array([145, 131, 120, 102, 149, 134]) ==> 134

array([156, 111, 132, 127, 138]) ==> 132

array([126, 140, 147, 119,  98, 108]) ==> 126

array([147, 121, 142, 112, 139, 137, 104]) ==> 139

array([[130, 130, 130, 134, 137, 121, 142],
       [115, 114, 114, 148, 136, 127, 138],
       [127, 134, 127, 133, 120, 154, 116]]) ==> 142

array([146, 125, 141, 101, 120, 148, 145]) ==> 145

array([101, 105, 137, 120, 116]) ==> 116
---
[127 105 146 128 150] -> 128

[[126 103 153 133 124 108 126]
 [122 119 137 141 120 120 118]] -> 137

[153 109 143 123 124 122] -> 124

[137 143 119 122 126 106] -> 126

[125 104 149 109 146 105] -> 125

[[144 118 106 143]
 [109 140 121 130]] -> 140

[[116 139 125 135 127]
 [128 100 153 133  98]] -> 135

[144 131 121 102 148] -> 131
---
array([[137, 146, 139, 152],
       [112, 110, 121, 153],
       [145, 145, 135, 108]])
153, 108

array([[116, 156, 136, 126, 128, 149, 110],
       [115, 158, 136, 126, 126, 153, 107],
       [126, 128, 127, 128, 127, 133, 123]])
158, 107

array([[124, 136, 124, 127, 121, 108],
       [118, 145, 130, 132, 111, 105]])
145, 105

array([144, 129, 125, 106, 147, 131, 148])
148, 106

array([141, 118, 106, 120])
141, 106

array([[115, 119, 140, 121, 142, 128, 132],
       [110, 123, 140, 133, 153, 128, 135],
       [125, 114, 114, 131, 128, 135, 132]])
153, 110
---
[[137 144 123 142 129 112 107 144 114 105 110 137 120 142 137]
 [137 144 124 142 129 112 107 143 114 104 110 137 120 143 138]
 [137 144 124 144 134 118 114 149 120 111 116 142 120 143 137]
 [137 145 129 148 135 118 114 149 120 111 117 142 121 143 137]
 [137 143 124 142 129 112 107 147 120 110 116 142 121 142 138]
 [137 144 125 148 135 118 114 149 120 111 117 142 121 143 137]
 [137 145 129 148 135 118 114 149 120 111 117 142 121 142 138]
 [137 144 124 142 129 112 107 143 114 105 110 136 117 142 137]] 138

[[136 122 119 148 116 124 142 140 152 117 116 141 141 131 141 124]
 [144 116 126 133 128 121 150 139 133 129 105 146 144 126 146 124]
 [125 136 140 111 145 134 122 121 106 146 142 121 121 127 121 134]
 [131 130 135 121 138 130 131 127 118 139 131 129 128 127 129 130]
 [131 127 118 150 115 126 135 137 155 115 125 136 137 133 136 126]
 [127 131 123 143 121 130 129 133 146 121 133 130 131 133 130 128]
 [123 137 134 123 136 134 121 124 122 136 144 122 122 130 121 133]
 [128 130 121 147 118 129 131 134 151 118 131 132 133 133 132 127]
 [140 118 118 149 115 121 147 143 154 116 109 146 145 130 146 122]
 [131 131 141 109 147 131 129 123 103 148 133 127 125 125 126 132]
 [134 128 139 112 144 129 134 126 108 145 127 131 129 125 130 131]
 [131 127 122 144 119 127 135 135 148 120 126 135 135 132 135 127]] 124

[[133 150 118 110 141 107 143 103 117 108]
 [143 103 152 112 124 139 128 143 155 147]
 [122 151 103 142 134 117 135 117 102 110]
 [110 115 125 158  99 149 103 141 117 139]
 [111 122 125 157 105 147 107 139 112 136]
 [139 107 152 111 130 136 131 137 158 145]] 147

[[123 142 138 114 135 143 118 135 115]
 [124 135 132 119 129 140 124 128 120]
 [137 121 124 144 127 118 137 127 141]
 [128 119 118 132 117 131 140 114 133]
 [132 136 137 129 138 129 122 139 128]
 [131 131 131 131 132 129 128 132 130]
 [141 131 136 145 141 114 127 144 140]
 [136 120 123 142 126 120 138 125 140]
 [137 144 146 133 150 123 115 154 129]
 [118 134 128 111 123 149 126 120 114]] 120

[[122 126 123 126 135 133 123 133 135 131 125 119 131]
 [131 131 129 128 124 138 123 118 130 131 125 137 125]
 [122 129 145 133 128 122 125 125 135 107 141 119 141]
 [118 124 132 126 124 112 123 144 138 127 133 137 128]
 [135 124 126 129 142 138 115 133 135 131 125 119 125]
 [135 119 126 128 138 122 127 129 121 131 128 125 123]
 [131 121 129 128 138 143 117 133 141 123 131 119 128]
 [109 113 129 119 120 112 125 144 141 135 133 155 123]] 125

[[134 136 119 124 121 121 131 139 125 139 117]
 [140 135 117 126 122 113 136 133 134 143 116]
 [136 129 116 130 125 121 131 125 140 128 124]
 [134 113 130 129 138 133 143 120 134 116 151]
 [124 129 119 139 128 133 121 119 131 125 125]
 [131 134 125 127 124 123 125 130 122 135 116]
 [142 141 122 120 117 121 129 148 121 141 107]
 [130 131 126 128 129 129 120 124 134 126 120]
 [140 141 118 124 119 114 135 142 132 144 113]
 [141 140 123 115 114 126 136 147 121 136 120]] 116

[[135 157 122 138 136 147 127 139 136 141 117 152 143 134 144]
 [132 123 117 127 126 110 121 118 134 117 111 133 143 107 132]
 [115 105 131 131 133 127 114 144 120 128 144 109 108 110 135]
 [107 129 138 121 126 128 139 120 127 143 137 126 118 127 124]
 [137 151 135 131 135 124 131 113 127 130 116 133 131 153 132]
 [133 126 132 119 119 136 127 115 120 130 142 109 126 136 136]
 [137 148 131 128 141 136 138 136 133 127 130 140 133 151 140]
 [145 136 102 142 133 135 124 129 127 135 114 155 149 131 135]
 [117 109 129 140 139 134 128 126 135 126 135 112 109 110 143]
 [132 129 116 127 124 125 125 119 119 131 115 154 139 114 124]
 [126 128 127 131 130 139 132 142 128 131 143 117 119 151 132]] 132
---
[[132 134 107 121 142 139 113]
 [130 126 117 142 125 135 123]
 [124 124 132 122 131 129 131]]: 135

[[133 101 142 117 108 142]
 [122 122 145 142 118 153]]: 118

[[110 121 133 134 142 116]
 [129 105 118 133 135 115]
 [136 109 123 119 133 117]]: 135

[[105 136 107 140 142 113 119]
 [102 136 106 126 146 113 124]
 [105 136 107 126 142 113 124]]: 113

[[144 109 115 114 109 144 150]
 [146 141 125 112 128 121 130]
 [129 128 114 155 139 114 116]]: 121

[[123 137 124 125 127 146 152]
 [116 126 127 137 120 139 146]
 [110 121 129 143 123 111 116]]: 139

[[135 146 124 132 142]
 [113 122 110 144 103]]: 144

[[138 103 139 120]
 [137 104 140 121]]: 140

[[118 123 125 133 113 142 124]
 [126 115 139 128 115 137 109]
 [146 126 135 116 144 102 129]]: 137

[[124 130 136 138]
 [141 158 113 127]]: 113
---
[[113, 111, 118, 132, 112],
 [134, 114, 113, 132, 136],
 [114, 103, 146, 149, 149]]	111

[[126, 132, 145, 140],
 [120, 115, 118, 155],
 [114, 149, 130, 143]]	132

[[131, 128, 152, 142],
 [131, 133, 143, 131],
 [148, 119, 120, 123]]	128

[[151, 124, 131, 128, 114, 120],
 [121, 121, 129, 135, 131, 154],
 [147, 114, 122, 124, 120, 135]]	124

[[129, 129, 127, 154, 128],
 [128, 128, 128, 129, 128],
 [132, 129, 120, 122, 125]]	129

[[121, 151, 116, 149, 135],
 [131, 144, 142, 153, 133],
 [111, 139, 127, 158, 141]]	151
---
[132 120 107 124 118 146] ==> 107

[[139 127 142 144]
 [153 140 153 158]] ==> 142

[154 136 135 134 130 139] ==> 135

[134 131 155 131 128 129 126] ==> 155

[[139 126 131 109 117 115]
 [142 119 114  98 129 115]
 [143 129 124 109 122 117]] ==> 131

[[133 115 154 157 130]
 [123 143 119 135 132]] ==> 154

[[141 115 134 142 129 128]
 [121 117 132 136 102 120]] ==> 134

[107 106 131 111 137 134 112] ==> 131

[[128 125 127 151 123]
 [125 130 127 126 123]
 [124 130 127 126 123]] ==> 127
---
[[127 128 128 128 128 128]
 [130 131 118 123 130 132]
 [135 122  99 120 137 137]] | 99

[[100 102 123 136]
 [131 126 117 151]
 [118 129 129 121]] | 129

[[146 131 145 132 109]
 [122 136 151 141 130]
 [109 143 105 117 139]] | 105

[[138 109 147 102 116]
 [125 114 110 105 110]
 [146 129 156 139 113]] | 156

[[122 138 137 125 137]
 [118 153 132 142 103]
 [108 124 144 109 136]] | 144

[[131 117 130 154]
 [147 117 137 135]
 [131 113 132 149]] | 132

[[102 126 125 127]
 [148 129 127 129]
 [123 129 120 118]] | 120

[[149 120 126 148 134]
 [134 103 118 134 109]
 [130 135 127 130 132]] | 127

[[147 140 137 132 154]
 [137 100 148 113 123]
 [115 105 119 124 104]] | 119

[[107 119 117 125 111 113]
 [138 134 143 121 155 135]
 [118 128 135 117 140 119]] | 135
---
150  130  106  123  140  141  116 >> 140
127  152  134  138  107  133  128 >> 107
131  111  104  149  136  118  156 >> 136
126  128  118  139  133  150  136 >> 133
156  117  124  136  130  137  116 >> 130
114  118  116  110  127  139  101 >> 127
155  127  129  131  132  135  125 >> 132
---
[[122 117 151 148 110 135]
 [130 110 136 140 121 142]
 [133 121 124 149 158 135]]	124

[[117 106 134 141]
 [142 113 133 107]
 [129 116 147 128]]	147

[[128 143 128 104 124 131 126]
 [137 122 110 129 111 119 103]
 [115 135 106 112 128 129 122]]	106

[[131 133 132 131 131 132 132]
 [131 138 137 132 130 152 131]
 [132 135 131 130 136 132 144]]	131

[[121 133 149 116 135 132]
 [152 127 138 135 139 138]
 [147 125 145 129 143 135]]	145

[[155 127 141 139 132 120 135]
 [113 129 126 109 116 109 129]
 [120 129 111 120 109 126 108]]	111
